Below is a small trained network, with its code and all its weights. Each question gives an input and a class and asks what happens when units are switched off, that is, made to give their printed mean instead of their output.

import numpy as np


def w(rows, s, z=0):
    codes = np.array(rows[::2]) - 128.0
    scale = np.full(codes.shape[1], s)
    scale[-1] = z or s
    return codes * scale


def norm(h):
    return h / np.sqrt((h * h).mean(-1, keepdims=True) + 1e-5)


def f(y):
    return y / 2 * (1 + np.tanh(0.7978845608 * (y + 0.044715 * y**3)))


def log_softmax(a):
    a = a - a.max(-1, keepdims=True)
    return a - np.log(np.exp(a).sum(-1, keepdims=True))


def net(x, mask):
    res = np.array(x, float).reshape(1, 5) / 4 @ E
    u = 0
    for l in range(3):
        y = f(norm(res) @ A[l][:, :-1].T + A[l][:, -1])
        res = res + np.where(mask[u : u + 9], y, B[l][:, -1]) @ B[l][:, :-1]
        u += 9
    return log_softmax(norm(res)[-1] @ U[:, :-1].T + U[:, -1])


A, B = {}, {}
E = w([
[122,122,41,93,102,254,143,155,43],'x0',
[89,52,180,39,131,98,140,187,139],'x1',
[107,118,132,159,108,159,139,144,176],'x2',
[28,182,106,91,186,146,84,129,171],'x3',
[83,154,180,139,10,138,42,114,122],'x4',
],0.0012)
A[0] = w([
[51,42,181,36,96,98,170,190,140,211],'L0N1',
[104,160,50,110,100,236,138,226,105,150],'L0N2',
[59,115,122,143,31,127,54,76,96,30],'L0N3',
[154,250,52,247,135,147,104,55,114,138],'L0N4',
[33,192,129,93,198,149,120,123,113,216],'L0N5',
[149,147,168,148,177,51,109,88,195,107],'L0N6',
[124,166,108,74,143,170,169,141,212,3],'L0N7',
[103,113,137,137,59,146,29,82,137,146],'L0N8',
[32,130,169,146,28,131,88,146,81,117],'L0N9',
],0.0021,0.00059)
B[0] = w([
[136,221,75,209,82,98,197,203,105,231],'L0N1',
[67,127,223,212,144,83,134,97,139,237],'L0N2',
[204,155,154,72,177,220,110,144,99,168],'L0N3',
[96,157,110,116,81,71,199,233,106,255],'L0N4',
[224,6,116,171,88,39,130,103,90,195],'L0N5',
[87,117,164,150,90,222,135,63,57,181],'L0N6',
[175,133,102,122,98,140,65,165,170,110],'L0N7',
[185,159,83,121,236,83,184,115,158,182],'L0N8',
[201,173,132,86,209,167,154,167,155,198],'L0N9',
],0.0023,0.001)
A[1] = w([
[163,97,115,126,88,232,167,158,59,144],'L1N1',
[167,115,117,184,101,167,80,170,116,171],'L1N2',
[129,169,204,99,13,145,4,122,110,252],'L1N3',
[178,149,168,99,121,65,181,159,71,143],'L1N4',
[137,154,169,186,152,174,147,174,221,141],'L1N5',
[241,72,115,153,76,105,146,117,91,153],'L1N6',
[2,173,6,87,205,101,3,134,174,156],'L1N7',
[135,68,60,146,221,100,245,102,152,118],'L1N8',
[51,114,74,115,130,212,93,131,55,103],'L1N9',
],0.0024,0.0011)
B[1] = w([
[130,65,172,163,160,33,121,82,200,226],'L1N1',
[126,175,142,128,116,116,179,173,212,166],'L1N2',
[140,85,83,76,244,190,212,106,140,216],'L1N3',
[63,144,68,160,152,137,61,85,136,215],'L1N4',
[71,126,151,222,134,118,92,159,138,181],'L1N5',
[131,116,90,76,119,87,47,161,223,213],'L1N6',
[252,54,119,130,64,73,136,133,173,197],'L1N7',
[152,216,186,78,130,251,99,122,152,251],'L1N8',
[110,58,180,143,125,104,161,100,104,145],'L1N9',
],0.0024,0.0013)
A[2] = w([
[151,58,85,127,112,191,198,130,66,23],'L2N1',
[64,51,131,141,134,140,180,51,56,233],'L2N2',
[137,172,103,188,191,82,124,60,148,202],'L2N3',
[132,119,73,66,194,77,26,84,3,141],'L2N4',
[106,121,249,60,135,69,97,169,145,124],'L2N5',
[87,118,216,186,168,107,125,135,135,159],'L2N6',
[159,77,151,160,102,94,132,118,159,254],'L2N7',
[168,138,155,71,182,199,166,150,124,53],'L2N8',
[91,126,136,54,107,91,184,218,83,93],'L2N9',
],0.003,0.00055)
B[2] = w([
[75,117,154,63,108,100,114,23,100,153],'L2N1',
[78,129,223,211,146,116,114,55,141,143],'L2N2',
[63,54,124,90,51,159,211,103,38,247],'L2N3',
[79,119,180,243,159,161,83,228,250,210],'L2N4',
[149,133,76,137,76,198,204,55,54,191],'L2N5',
[111,114,155,181,174,148,38,75,82,201],'L2N6',
[113,90,104,43,199,80,45,105,141,207],'L2N7',
[206,198,169,145,132,162,115,64,135,194],'L2N8',
[116,208,50,222,42,102,182,99,104,152],'L2N9',
],0.0023,0.0013)
U = w([
[54,52,216,151,140,128,139,1,60,147],'0',
[107,206,42,165,30,100,221,180,66,144],'1',
[231,202,167,51,196,239,147,110,161,138],'2',
[195,24,78,38,112,50,77,155,187,128],'3',
[78,117,166,203,174,137,75,211,189,151],'4',
[97,159,148,81,110,139,60,166,88,59],'5',
[112,178,201,13,67,126,22,188,17,2],'6',
],0.0067,0.0074)

Each question gives the input, the list of numbers given to net, and the class t.
The units are the neurons (one row each of A and B). Each row of codes is followed by its name. A weight is (code - 128) times the scale printed after its matrix; where a second scale follows, it is the last column's (A, B and U).
mask holds one flag per neuron, layer by layer. A switched-off neuron (its flag False) gives its mean, the last column of its row in B, instead of its output. The means were averaged over made-up inputs and are rounded, as every weight is.
A unit's drop is (log p(t) with every unit on - log p(t) with that unit switched off) / (log p(t) with every unit on - log p(t) with every unit switched off).
The circuit of an input: a set's keep is (log p(t) with only the set's units on - log p(t) with every unit switched off) / (log p(t) with every unit on - log p(t) with every unit switched off). Starting from the 12 units with the biggest drops (on a tie, the unit counted first), units are removed one at a time, each time the one whose removal leaves the highest keep (on an exact tie, the one counted first), for as long as the keep stays at least 0.8.
units of the circuit, in order: the units of the circuit, biggest drop first
most important unit: the unit with the biggest drop
k most important neurons: the k neurons with the biggest drops, biggest first
top k neurons in layer l: the k neurons of layer l with the biggest drops, biggest first
input [3,7,-2,7,-5], class 1: units of the circuit, in order : [L0N1; L2N9]
input [5,5,-1,6,3], class 3: most important unit : L1N7
input [-1,-6,-1,-4,7], class 2: units of the circuit, in order : [L0N3; L1N3]
input [7,-6,-4,4,8], class 2: 3 most important neurons : [L0N3; L0N9; L1N3]
input [-5,-8,0,7,-2], class 1: units of the circuit, in order : [L0N4; L2N3]
input [-6,-6,3,8,-6], class 3: 4 most important neurons : [L1N7; L0N2; L0N1; L0N7]
input [-8,6,-6,-6,3], class 0: units of the circuit, in order : [L2N5; L1N7]
input [-4,4,1,-4,5], class 2: 3 most important neurons : [L0N4; L1N3; L0N2]
input [6,-6,6,0,5], class 0: units of the circuit, in order : [L0N1; L1N9]
input [-7,-6,0,7,7], class 0: units of the circuit, in order : [L2N3; L1N6; L1N3]
input [-6,5,3,2,-7], class 2: 4 most important neurons : [L1N8; L0N2; L0N4; L1N1]
input [-7,4,-3,8,4], class 3: top 4 neurons in layer 0 : [L0N2; L0N4; L0N5; L0N8]
input [0,5,1,-5,-5], class 1: units of the circuit, in order : [L0N1; L2N9]
input [8,-4,8,4,-4], class 0: most important unit : L1N9
input [-3,0,-5,-1,2], class 4: 3 most important neurons : [L2N4; L1N8; L0N2]
input [-8,6,5,0,8], class 0: 2 most important neurons : [L1N8; L2N5]
input [-1,0,8,3,8], class 2: 3 most important neurons : [L0N3; L1N3; L2N4]
input [-6,3,3,-8,6], class 3: units of the circuit, in order : [L0N2; L1N6; L2N7]
input [2,2,5,-6,6], class 2: 3 most important neurons : [L0N5; L0N3; L1N3]
input [-6,-3,-1,3,8], class 2: top 3 neurons in layer 1 : [L1N3; L1N1; L1N9]
input [0,-5,0,8,8], class 2: most important unit : L0N3
input [-6,-6,-1,-7,-1], class 3: units of the circuit, in order : [L1N6; L2N7]
input [7,3,0,1,-6], class 0: 3 most important neurons : [L0N8; L1N9; L0N9]
input [6,0,5,0,8], class 2: units of the circuit, in order : [L0N9; L1N3]
input [-4,7,-3,4,8], class 2: 2 most important neurons : [L1N3; L0N4]
